[[125 125 124 126]
 [119 121 117 119]
 [147 154 144 101]]
->
[[125 125]
 [119 121]]

[[129 130]
 [118 108]
 [125 106]
 [131 118]]
->
[[129 130]
 [118 108]]

[[137 152 111 155 115]
 [129 131 127 130 126]]
->
[[137 152]
 [129 131]]

[[142 145 128]
 [129 139 148]
 [104 118 123]]
->
[[142 145]
 [129 139]]

[[151 129 141 114 138]
 [115 138 146 121 104]]
->
[[151 129]
 [115 138]]

[[133 118 134]
 [133 150 123]
 [119 136 135]
 [123 138 139]
 [121 118 120]]
->
[[133 118]
 [133 150]]

[[108 118]
 [ 99 110]
 [132 101]]
->
[[108 118]
 [ 99 110]]

[[141 153]
 [132 137]
 [136 143]
 [134 140]
 [132 136]]
->
[[141 153]
 [132 137]]
---
[[132 123 157 147 128 109]
 [122 141 127 140 126 131]
 [113 116 128 116 137 129]
 [122 128 129 140 128 129]]
->
[[113 116 128 116 137 129]
 [132 123 157 147 128 109]
 [122 128 129 140 128 129]
 [122 141 127 140 126 131]]

[[129 113 112 102 143]
 [110 153 108 137 129]
 [110 102 148 126 116]
 [121 146 155 131 142]
 [137 111 111 150 109]
 [142 115 128 149 157]
 [150 144 138 116 109]]
->
[[110 102 148 126 116]
 [137 111 111 150 109]
 [129 113 112 102 143]
 [142 115 128 149 157]
 [150 144 138 116 109]
 [121 146 155 131 142]
 [110 153 108 137 129]]

[[130 148 140 126 131 141 146 123 124 127 144 149 121]
 [117 139 131 131 150 113 142 132 133 119 133 124 118]
 [112 128 143 116 132 133 136 122 150 114 117 108 135]]
->
[[112 128 143 116 132 133 136 122 150 114 117 108 135]
 [117 139 131 131 150 113 142 132 133 119 133 124 118]
 [130 148 140 126 131 141 146 123 124 127 144 149 121]]

[[149 117 134]
 [111 120 144]
 [129 125 137]
 [130 132 120]
 [106 126 137]
 [128 102 129]]
->
[[128 102 129]
 [149 117 134]
 [111 120 144]
 [129 125 137]
 [106 126 137]
 [130 132 120]]

[[110 117 108 123 145 116]
 [125 133 130 126 122 121]
 [130 113 117 132 142 131]
 [130 123 145 134 140 137]
 [137 143 125 138 112 137]
 [117 145 116 132 123 117]
 [127 135 144 122 122 128]
 [140 114 137 121 137 158]
 [149 137 139 150 119 134]]
->
[[130 113 117 132 142 131]
 [140 114 137 121 137 158]
 [110 117 108 123 145 116]
 [130 123 145 134 140 137]
 [125 133 130 126 122 121]
 [127 135 144 122 122 128]
 [149 137 139 150 119 134]
 [137 143 125 138 112 137]
 [117 145 116 132 123 117]]

[[138 108 150 116 133 138 129 129 133 124]
 [133 122 122 117 141 124 148 122 128 128]
 [108 140 116 137 130 126 125 131 120 139]
 [130 128 137 131 110 132 125 133 137 127]
 [127 139 136 138 111 130 122 121 132 124]]
->
[[138 108 150 116 133 138 129 129 133 124]
 [133 122 122 117 141 124 148 122 128 128]
 [130 128 137 131 110 132 125 133 137 127]
 [127 139 136 138 111 130 122 121 132 124]
 [108 140 116 137 130 126 125 131 120 139]]

[[123 141 114 113 121 131 142 138 104 110 147 149 126 151 153]
 [110 102 142 147 115 109 123 134 149 150 110 109 130 105 105]
 [156 132 122 122 156 150 106 104 140 127 131 108 113 122 121]
 [138 128 123 123 136 134 115 121 125 119 129 120 119 127 126]]
->
[[110 102 142 147 115 109 123 134 149 150 110 109 130 105 105]
 [138 128 123 123 136 134 115 121 125 119 129 120 119 127 126]
 [156 132 122 122 156 150 106 104 140 127 131 108 113 122 121]
 [123 141 114 113 121 131 142 138 104 110 147 149 126 151 153]]
---
[[147 154]
 [136 152]
 [137 128]
 [155 142]]
->
[[147 154]
 [136 152]
 [137 128]]

[[118 155 111 125 135]
 [122 114 110 131 135]
 [130 109 144 152 129]]
->
[[118 155]
 [122 114]
 [130 109]]

[[121 153 111 121]
 [109 133 155 116]
 [117 150 120 118]]
->
[[121 153]
 [109 133]
 [117 150]]

[[137 112 126 129]
 [139  99 117 155]
 [132 138 132 111]]
->
[[137 112]
 [139  99]
 [132 138]]

[[135 112 104 147 136]
 [102 158 153 122 100]
 [108 105 100 126 121]]
->
[[135 112]
 [102 158]
 [108 105]]

[[142 122 140]
 [137 111 128]
 [124 125 125]
 [135 132 134]
 [100 131 103]]
->
[[142 122]
 [137 111]
 [124 125]]

[[125 127 128 128]
 [140 127 125 126]
 [116 128 105 131]
 [124 123 136 133]
 [139 130 129 125]]
->
[[125 127]
 [140 127]
 [116 128]]

[[129 126 128]
 [124 131 125]
 [128 140 115]
 [150 125 121]]
->
[[129 126]
 [124 131]
 [128 140]]
